Here is a tiny trained network, its code and every weight. The questions are about switching its units off for an input and a class, where a switched-off unit gives its printed mean instead of its output.

import numpy as np


def w(rows, s, z=0):
    codes = np.array(rows[::2]) - 128.0
    scale = np.full(codes.shape[1], s)
    scale[-1] = z or s
    return codes * scale


def norm(h):
    return h / np.sqrt((h * h).mean(-1, keepdims=True) + 1e-5)


def f(y):
    return y / 2 * (1 + np.tanh(0.7978845608 * (y + 0.044715 * y**3)))


def log_softmax(a):
    a = a - a.max(-1, keepdims=True)
    return a - np.log(np.exp(a).sum(-1, keepdims=True))


def net(x, mask):
    res = np.array(x, float).reshape(1, 7) / 4 @ E
    u = 0
    for l in range(3):
        y = f(norm(res) @ A[l][:, :-1].T + A[l][:, -1])
        res = res + np.where(mask[u : u + 5], y, B[l][:, -1]) @ B[l][:, :-1]
        u += 5
    return log_softmax(norm(res)[-1] @ U[:, :-1].T + U[:, -1])


A, B = {}, {}
E = w([
[104,97,200,121,149,135,159,224,254,245,102,92],'x0',
[123,136,118,186,153,152,119,141,108,124,104,139],'x1',
[103,102,134,95,134,150,103,130,144,122,163,103],'x2',
[112,117,113,127,116,139,130,144,120,133,122,122],'x3',
[130,122,117,129,142,127,161,137,140,112,150,115],'x4',
[32,104,198,79,182,146,201,135,13,187,191,231],'x5',
[189,41,86,73,200,111,78,149,83,83,112,166],'x6',
],0.0047)
A[0] = w([
[197,103,100,103,167,120,69,208,200,91,38,130,82],'L0N0',
[102,185,133,147,23,211,144,56,70,113,188,141,255],'L0N1',
[141,184,12,143,55,113,53,75,137,3,131,73,67],'L0N2',
[41,178,172,118,128,126,122,157,84,93,175,221,130],'L0N3',
[88,164,121,170,74,159,92,146,190,182,153,34,162],'L0N4',
],0.0038,0.001)
B[0] = w([
[163,53,104,149,70,183,189,31,188,136,120,89,195],'L0N0',
[108,87,68,168,172,118,155,68,139,129,205,50,196],'L0N1',
[134,127,199,129,170,100,118,249,103,255,195,182,255],'L0N2',
[125,117,60,132,73,109,164,79,125,140,143,96,172],'L0N3',
[149,187,108,152,125,97,122,137,149,102,75,125,194],'L0N4',
],0.0065,0.0051)
A[1] = w([
[12,80,143,93,141,171,187,119,194,212,94,232,26],'L1N0',
[93,244,146,178,127,99,106,206,107,184,222,152,147],'L1N1',
[152,93,100,78,172,147,157,116,68,148,131,156,142],'L1N2',
[191,48,166,113,148,144,77,253,88,182,157,210,2],'L1N3',
[110,100,176,124,157,97,167,161,134,149,158,86,84],'L1N4',
],0.0051,0.0015)
B[1] = w([
[202,78,78,158,185,121,97,99,197,131,137,116,186],'L1N0',
[179,39,129,128,2,206,124,117,240,151,137,106,254],'L1N1',
[129,206,126,106,153,166,89,211,108,61,93,134,183],'L1N2',
[220,183,81,122,194,19,175,78,108,88,119,79,239],'L1N3',
[174,103,108,114,159,144,131,83,119,169,57,94,160],'L1N4',
],0.0068,0.0052)
A[2] = w([
[1,141,128,161,89,154,225,65,78,127,185,115,6],'L2N0',
[155,217,126,120,227,75,147,224,183,170,104,98,165],'L2N1',
[179,47,130,108,152,89,157,133,194,160,125,90,196],'L2N2',
[82,250,191,129,91,126,108,202,209,148,70,103,25],'L2N3',
[68,163,140,77,155,142,74,189,42,67,156,220,61],'L2N4',
],0.0053,0.0013)
B[2] = w([
[228,97,113,94,221,36,19,74,88,65,49,167,165],'L2N0',
[60,216,104,87,153,63,63,64,11,56,160,119,191],'L2N1',
[82,110,156,182,41,180,122,121,81,112,151,185,254],'L2N2',
[1,164,143,21,219,123,177,211,73,90,81,196,167],'L2N3',
[6,238,207,126,30,152,203,199,188,200,25,66,155],'L2N4',
],0.0057,0.0075)
U = w([
[138,44,154,182,31,190,114,138,254,212,147,138,187],'0',
[192,126,76,108,231,42,81,38,46,65,162,149,2],'1',
[10,246,181,54,143,157,176,214,118,97,62,140,221],'2',
],0.0085,0.00048)

Each question gives the input, the list of numbers given to net, and the class t.
The units are the neurons (one row each of A and B). Each row of codes is followed by its name. A weight is (code - 128) times the scale printed after its matrix; where a second scale follows, it is the last column's (A, B and U).
mask holds one flag per neuron, layer by layer. A switched-off neuron (its flag False) gives its mean, the last column of its row in B, instead of its output. The means were averaged over made-up inputs and are rounded, as every weight is.
A unit's drop is (log p(t) with every unit on - log p(t) with that unit switched off) / (log p(t) with every unit on - log p(t) with every unit switched off).
The circuit of an input: a set's keep is (log p(t) with only the set's units on - log p(t) with every unit switched off) / (log p(t) with every unit on - log p(t) with every unit switched off). Starting from the 12 units with the biggest drops (on a tie, the unit counted first), units are removed one at a time, each time the one whose removal leaves the highest keep (on an exact tie, the one counted first), for as long as the keep stays at least 0.8.
units of the circuit, in order: the units of the circuit, biggest drop first
top k neurons: the k neurons with the biggest drops, biggest first
drop when u is switched off: that unit's drop, to one decimal
input [7,-6,4,-8,-7,-1,-5], class 2: units of the circuit, in order => [L2N3]
input [8,2,0,2,-6,0,-2], class 2: top 2 neurons => [L0N4, L0N2]
input [-6,7,-2,-1,4,-3,-1], class 0: units of the circuit, in order => [L1N1, L0N2]
input [-8,-5,6,-7,3,-7,-1], class 0: top 2 neurons => [L1N1, L0N2]
input [-1,-3,4,-8,5,7,4], class 2: units of the circuit, in order => [L2N4, L1N2]
input [0,-7,-4,4,8,4,6], class 2: units of the circuit, in order => [L1N2, L2N4]
input [0,7,4,-6,-1,5,-2], class 1: top 2 neurons => [L0N2, L0N3]
input [1,-6,-6,1,-4,8,0], class 0: top 2 neurons => [L1N0, L1N3]
input [1,-4,-6,2,-7,-1,-6], class 2: top 2 neurons => [L0N2, L2N3]
input [-1,2,-8,-2,6,3,7], class 2: top 2 neurons => [L0N2, L2N4]
input [-6,7,4,-4,7,-3,-6], class 0: top 2 neurons => [L1N1, L0N2]
input [1,6,6,-2,8,-5,-2], class 2: top 4 neurons => [L0N4, L2N3, L1N0, L0N1]
input [-8,-4,5,-5,-8,-4,-8], class 0: units of the circuit, in order => [L0N2, L1N1]
input [-1,-4,-8,-6,2,2,-8], class 1: top 3 neurons => [L0N2, L2N0, L0N1]
input [-4,7,8,-6,8,0,-4], class 0: units of the circuit, in order => [L1N1]
input [-5,-7,6,1,6,-3,0], class 0: units of the circuit, in order => [L1N1, L0N2]
input [-4,-8,5,1,-5,1,-7], class 1: top 2 neurons => [L0N1, L2N0]
input [-7,-2,-2,-5,3,-8,-6], class 0: units of the circuit, in order => [L0N2, L1N1]
input [-3,-5,-4,5,4,1,-8], class 1: top 2 neurons => [L0N1, L2N0]
input [3,1,-8,3,2,-5,8], class 0: top neuron => [L0N0]
input [-5,-8,7,2,1,6,3], class 2: drop when L1N2 is switched off => 0.2
input [-3,-6,8,-3,8,7,-7], class 1: drop when L2N0 is switched off => 0.2
input [-6,-1,0,5,-3,3,5], class 2: drop when L2N4 is switched off => 0.4
